Here is a tiny trained network, its code and every weight. The questions are about switching its units off for an input and a class, where a switched-off unit gives its printed mean instead of its output.

import numpy as np


def w(rows, s, z=0):
    codes = np.array(rows[::2]) - 128.0
    scale = np.full(codes.shape[1], s)
    scale[-1] = z or s
    return codes * scale


def norm(h):
    return h / np.sqrt((h * h).mean(-1, keepdims=True) + 1e-5)


def f(y):
    return np.maximum(y, 0)


def log_softmax(a):
    a = a - a.max(-1, keepdims=True)
    return a - np.log(np.exp(a).sum(-1, keepdims=True))


def net(x, mask):
    res = np.array(x, float).reshape(1, 6) / 4 @ E
    u = 0
    for l in range(2):
        y = f(norm(res) @ A[l][:, :-1].T + A[l][:, -1])
        res = res + np.where(mask[u : u + 7], y, B[l][:, -1]) @ B[l][:, :-1]
        u += 7
    return log_softmax(norm(res)[-1] @ U[:, :-1].T + U[:, -1])


A, B = {}, {}
E = w([
[131,155,12,110,191,82,229,35,161],'x0',
[102,114,170,101,105,53,74,79,210],'x1',
[132,71,138,96,100,138,163,99,8],'x2',
[79,164,147,182,171,115,127,46,165],'x3',
[1,94,159,213,168,100,151,186,208],'x4',
[86,146,135,142,23,102,186,61,150],'x5',
],0.0085)
A[0] = w([
[148,144,107,69,116,140,46,123,146,72],'L0N0',
[136,145,39,78,125,99,166,87,73,74],'L0N1',
[225,177,126,158,135,255,99,151,96,3],'L0N2',
[79,198,91,233,175,62,173,112,211,8],'L0N3',
[183,69,130,123,93,188,101,137,59,84],'L0N4',
[59,139,125,160,69,112,194,57,136,99],'L0N5',
[146,146,115,136,43,154,250,137,122,25],'L0N6',
],0.0084,0.0056)
B[0] = w([
[205,163,196,135,64,94,124,123,131,176],'L0N0',
[173,46,105,74,82,99,148,138,160,220],'L0N1',
[132,223,145,162,135,103,130,96,35,201],'L0N2',
[123,221,96,171,155,196,114,99,211,253],'L0N3',
[91,209,108,147,162,183,169,139,183,224],'L0N4',
[162,80,175,211,100,129,117,62,98,230],'L0N5',
[59,104,2,123,27,123,52,136,52,182],'L0N6',
],0.0092,0.0057)
A[1] = w([
[64,71,131,159,102,123,149,186,88,79],'L1N0',
[140,104,122,166,228,107,152,216,70,2],'L1N1',
[189,115,88,35,122,117,197,103,110,24],'L1N2',
[96,176,151,128,184,151,163,136,174,113],'L1N3',
[94,136,69,186,200,184,155,134,187,99],'L1N4',
[164,106,60,11,126,122,172,105,136,79],'L1N5',
[124,140,204,94,83,92,91,159,135,75],'L1N6',
],0.011,0.0058)
B[1] = w([
[36,52,142,108,95,168,174,159,134,177],'L1N0',
[173,21,52,144,233,185,39,204,36,166],'L1N1',
[175,151,45,62,181,79,206,102,76,211],'L1N2',
[80,130,29,163,106,146,197,115,206,206],'L1N3',
[186,154,52,137,155,128,71,154,224,255],'L1N4',
[179,90,137,1,214,123,184,28,138,227],'L1N5',
[79,129,144,53,207,67,161,187,170,204],'L1N6',
],0.0077,0.0066)
U = w([
[113,167,72,203,166,139,117,125,249,236],'0',
[201,109,81,59,165,98,182,67,95,248],'1',
[84,91,64,136,25,145,152,136,78,2],'2',
[46,79,195,129,125,136,138,192,147,14],'3',
[133,65,88,155,212,172,84,216,87,108],'4',
[105,86,183,208,88,93,137,33,141,11],'5',
[174,228,142,135,147,170,126,173,19,116],'6',
[159,163,204,65,152,63,69,169,188,65],'7',
],0.02,0.0027)

Each question gives the input, the list of numbers given to net, and the class t.
The units are the neurons (one row each of A and B). Each row of codes is followed by its name. A weight is (code - 128) times the scale printed after its matrix; where a second scale follows, it is the last column's (A, B and U).
mask holds one flag per neuron, layer by layer. A switched-off neuron (its flag False) gives its mean, the last column of its row in B, instead of its output. The means were averaged over made-up inputs and are rounded, as every weight is.
A unit's drop is (log p(t) with every unit on - log p(t) with that unit switched off) / (log p(t) with every unit on - log p(t) with every unit switched off).
The circuit of an input: a set's keep is (log p(t) with only the set's units on - log p(t) with every unit switched off) / (log p(t) with every unit on - log p(t) with every unit switched off). Starting from the 12 units with the biggest drops (on a tie, the unit counted first), units are removed one at a time, each time the one whose removal leaves the highest keep (on an exact tie, the one counted first), for as long as the keep stays at least 0.8.
circuit, biggest first: the units of the circuit, biggest drop first
most important unit: the unit with the biggest drop
k most important neurons: the k neurons with the biggest drops, biggest first
top k neurons in layer l: the k neurons of layer l with the biggest drops, biggest first
drop when u is switched off: that unit's drop, to one decimal
input [4,4,7,-7,3,6], class 2: 3 most important neurons => (L0N6 L0N5 L1N0)
input [-6,-3,0,5,0,2], class 3: top 2 neurons in layer 1 => (L1N4 L1N2)
input [5,7,7,8,1,3], class 5: most important unit => L0N5
input [-4,5,7,-7,-4,-4], class 6: circuit, biggest first => (L0N1 L0N4)
input [0,2,-4,-7,-6,-7], class 6: 2 most important neurons => (L0N2 L0N1)
input [0,8,-8,-3,-1,-5], class 7: circuit, biggest first => (L0N0 L0N4)
input [-3,-3,-8,-7,1,5], class 2: top 2 neurons in layer 0 => (L0N3 L0N6)
input [-7,6,6,4,0,-2], class 3: 2 most important neurons => (L1N4 L0N3)
input [-3,1,-6,-8,8,-3], class 4: circuit, biggest first => (L0N3 L1N1)
input [-2,6,-1,-1,3,-8], class 7: top 2 neurons in layer 1 => (L1N6 L1N0)
input [6,1,3,-8,2,8], class 2: top 2 neurons in layer 0 => (L0N6 L0N5)
input [1,-7,-4,-6,-3,0], class 6: 2 most important neurons => (L0N2 L0N4)
input [-1,3,-6,-6,2,-1], class 7: 2 most important neurons => (L0N3 L0N4)
input [-2,4,0,-3,5,-4], class 4: circuit, biggest first => (L0N3)
input [1,-6,-3,1,1,7], class 2: top 3 neurons in layer 0 => (L0N6 L0N5 L0N4)
input [-4,8,6,7,5,-2], class 3: top 2 neurons in layer 0 => (L0N3 L0N2)
input [-7,4,-3,-6,4,5], class 3: top 2 neurons in layer 1 => (L1N0 L1N4)
input [-6,2,6,8,2,-3], class 3: drop when L0N3 is switched off => 0.2
input [-4,0,4,-5,-6,-2], class 6: drop when L1N4 is switched off => 0.0
input [0,-3,-4,6,-5,-7], class 6: drop when L0N2 is switched off => 0.1
